Here is a tiny trained network, its code and every weight. The questions are about switching its units off for an input and a class, where a switched-off unit gives its printed mean instead of its output.

import numpy as np


def w(rows, s, z=0):
    codes = np.array(rows[::2]) - 128.0
    scale = np.full(codes.shape[1], s)
    scale[-1] = z or s
    return codes * scale


def f(y):
    return y / 2 * (1 + np.tanh(0.7978845608 * (y + 0.044715 * y**3)))


def log_softmax(a):
    a = a - a.max(-1, keepdims=True)
    return a - np.log(np.exp(a).sum(-1, keepdims=True))


def net(x, mask):
    res = np.array(x, float).reshape(1, 2) / 4 @ E
    y = f(res @ A[0][:, :-1].T + A[0][:, -1])
    res = res + np.where(mask, y, B[0][:, -1]) @ B[0][:, :-1]
    return log_softmax(res[-1] @ U[:, :-1].T + U[:, -1])


A, B = {}, {}
E = w([
[181,1,121,220,61,187,39,56,211],'x0',
[232,220,157,194,174,169,134,152,159],'x1',
],0.0092)
A[0] = w([
[82,34,30,49,83,167,102,65,114,106],'N1',
[181,84,194,177,97,175,64,9,154,95],'N2',
[254,163,212,196,140,198,73,103,123,107],'N3',
[201,145,150,249,173,180,129,172,227,106],'N4',
[92,52,110,81,88,90,57,67,97,105],'N5',
[148,66,128,149,93,182,58,142,196,184],'N6',
[128,56,137,173,125,226,86,57,160,113],'N7',
[150,67,101,150,83,193,47,79,196,103],'N8',
[139,90,130,195,89,138,104,105,96,247],'N9',
[44,25,98,118,63,83,84,131,150,106],'N10',
[139,97,79,167,100,178,118,123,91,225],'N11',
],0.0085,0.013)
B[0] = w([
[151,197,86,107,64,133,59,177,150,199],'N1',
[105,152,110,55,146,127,162,150,79,216],'N2',
[196,164,62,109,77,154,72,156,172,209],'N3',
[153,195,76,112,90,175,51,187,159,211],'N4',
[197,160,103,110,112,158,117,174,159,186],'N5',
[79,130,153,150,169,155,149,104,109,240],'N6',
[87,142,146,24,164,162,170,112,87,214],'N7',
[63,205,137,54,175,184,179,169,54,221],'N8',
[136,8,177,183,117,112,164,39,167,249],'N9',
[145,203,62,146,101,188,43,184,156,201],'N10',
[204,44,212,184,134,69,125,40,158,222],'N11',
],0.012,0.013)
U = w([
[61,170,135,32,221,133,222,128,64,62],'0',
[174,159,28,131,24,140,38,138,197,32],'1',
[125,57,249,231,128,85,177,61,173,254],'2',
],0.014,0.0036)

Each question gives the input, the list of numbers given to net, and the class t.
The units are the neurons (one row each of A and B). Each row of codes is followed by its name. A weight is (code - 128) times the scale printed after its matrix; where a second scale follows, it is the last column's (A, B and U).
mask holds one flag per neuron, in row order. A switched-off neuron (its flag False) gives its mean, the last column of its row in B, instead of its output. The means were averaged over made-up inputs and are rounded, as every weight is.
A unit's drop is (log p(t) with every unit on - log p(t) with that unit switched off) / (log p(t) with every unit on - log p(t) with every unit switched off).
unit that matters most: the unit with the biggest drop
k most important neurons: the k neurons with the biggest drops, biggest first
drop when u is switched off: that unit's drop, to one decimal
input [-4,-5], class 1: 4 most important neurons : N8, N7, N6, N2
input [-6,-7], class 1: unit that matters most : N8
input [7,7], class 0: 3 most important neurons : N8, N7, N2
input [0,3], class 2: 2 most important neurons : N10, N1
input [1,-3], class 2: 2 most important neurons : N4, N3
input [5,5], class 0: 2 most important neurons : N8, N7
input [4,2], class 0: 3 most important neurons : N8, N2, N7
input [-5,-6], class 1: 4 most important neurons : N8, N7, N6, N2
input [3,-1], class 2: 2 most important neurons : N9, N11
input [3,-3], class 2: drop when N9 is switched off : 0.4
input [-3,2], class 2: drop when N7 is switched off : 0.3
input [8,-8], class 0: drop when N4 is switched off : 0.2
input [4,4], class 0: drop when N1 is switched off : 0.3
